[[ 10  -2 -24   3   0  -9  -4 -23  14  25]
 [  1  -5 -14   3  30  18   8 -23   9   2]
 [ -6   7  -4 -20  51  -2   5 -23  -6 -16]
 [ 15   6 -14 -21   9 -11  -2 -23   8  -1]
 [  2   2   2  -1   2   7   5 -23  -2  -6]
 [-26  10  48  17 -19  64  41 -23  23  12]
 [ 82 -11   8   8  73 -27 -16 -23  49 -66]
 [ -1   8  26  -7 -61 -40 -17 -23 -18  -5]
 [ 25 -14 -13 -27 -22  27 -26 -23   9   2]
 [ -2  12  39  -9 -87 -56 -24 -23 -26  -8]
 [ -9   0   0  17  -1 -15   5 -23  14  16]
 [  7 -15  29   4  -2  -3 -13 -23 -12  -1]
 [ 28  22 -16  -4   3  -1  -2 -23  -9  28]
 [  8   3   2  -4  -3  -9  -7 -23  -1  -6]
 [-64  54  17 -78 -26   1 -51 -23  19 -58]]
Report the 4th entry, reading row by row.
3
Report the top entry of the column that holds the smallest entry.
0
Report the largest entry in the last column.
28
Report the last entry, reading row by row.
-58
Report the 2nd entry in reading order.
-2
Report the entry directly below the largest entry.
-1
The largest entry in the last row: 54
The top-left entry -> 10
The third entry on the main diagonal -> -4
Report the top-right entry.
25
Report the entry directly below the smallest entry.
-1
The entry in the bottom-left corner: -64
The entry directly below 49 is -18
The smallest entry in the first row -> -24
Report the second entry on the diagonal from the top-right corner.
9
The entry just right of -20 is 51
Report the last entry in the row that holds the largest entry.
-66
The 4th entry from the end, reading row by row -> -51
The fifth entry from the end, reading row by row -> 1
Report the first entry of the smallest entry's row.
-2
The third largest entry is 64
The 2nd-last entry, reading row by row is 19
Report the largest entry in the first column.
82
Report the third-last entry, reading row by row.
-23
Report the entry directly above -22.
-61

arr =
11,-10,34,25,-34,-52,33,43,5,-5,29,-32,52,26,-57,53
-10,-12,81,-5,3,-49,-16,-7,-34,-26,25,-59,62,6,-12,28
-25,3,42,-35,46,10,-59,-57,-40,-23,-10,-22,2,-25,55,-35
-5,-11,54,-9,3,-25,-13,-13,-27,-15,14,-39,37,0,2,14
9,14,-52,24,-17,5,26,37,36,13,-4,34,-21,11,-30,6
25,-8,-47,18,-35,17,47,30,30,28,-1,29,-21,12,-23,13
19,-8,-20,21,-35,-8,43,36,21,16,10,8,4,17,-36,27
-2,-17,59,-9,-1,-26,-7,-13,-29,-13,16,-43,40,2,0,18
1,-19,59,-6,-7,-30,0,-6,-27,-11,19,-44,43,5,-6,24
9,7,-24,27,-25,-19,32,44,28,7,10,11,6,19,-45,25
-11,22,-53,-8,26,39,-22,-14,16,4,-26,43,-51,-15,29,-42
Counting starts at 0.
The entry in row 2 and column 2 -> 42
The entry directly above -36 -> -23
The entry at row 1, column 2 -> 81
The entry at row 0, column 2 -> 34
The entry in row 1 and column 0: -10
The entry directly below -16?
A: -59
The entry in the bottom-right corner?
A: -42
The entry in row 0 and column 1?
A: -10
The entry at row 0, column 0?
A: 11
The bottom entry of the column that holds the largest entry is -53
The bottom-left entry -> -11
The entry in row 2 and column 0 -> -25
The entry at row 1, column 1?
A: -12

[[ 10 -49  54 -44 -17  -8  -1 -38 -10 -25   8 -27  68  45]
 [-54  20  10  58  40  -4 -66 -32  -4  57  63  -8 -33  36]
 [ 59  34  45  64 -59 -27  -5 -17  -7 -48 -24  12 -62  27]
 [-25  44  56 -28  44  49  38 -53  -1 -46   7  44 -17 -64]]
What is the 2nd entry on the diagonal from the top-right corner?
Answer: -33
The bottom entry of the column that holds the smallest entry -> 38
The 3rd entry on the diagonal from the top-right corner: 12
What is the 5th entry from the end, reading row by row?
Answer: -46
What is the fourth entry, reading row by row?
Answer: -44
What is the entry just left of 38?
Answer: 49
The 1st entry, reading row by row: 10
What is the largest entry in the last column?
Answer: 45
What is the entry directly below -33?
Answer: -62
What is the entry directly below -54?
Answer: 59
The second smallest entry: -64
What is the 3rd entry in reading order?
Answer: 54
What is the entry just left of -5?
Answer: -27
What is the bottom-left entry?
Answer: -25
What is the entry just right of -28?
Answer: 44
The entry just right of the smallest entry: -32
The 2nd entry from the end, reading row by row is -17
What is the entry directly below 20?
Answer: 34
The third largest entry: 63
What is the entry directly below the smallest entry?
Answer: -5
What is the entry just left of the largest entry?
Answer: -27
The smallest entry in the first column is -54
The entry just right of -44 is -17
The entry just left of 56 is 44
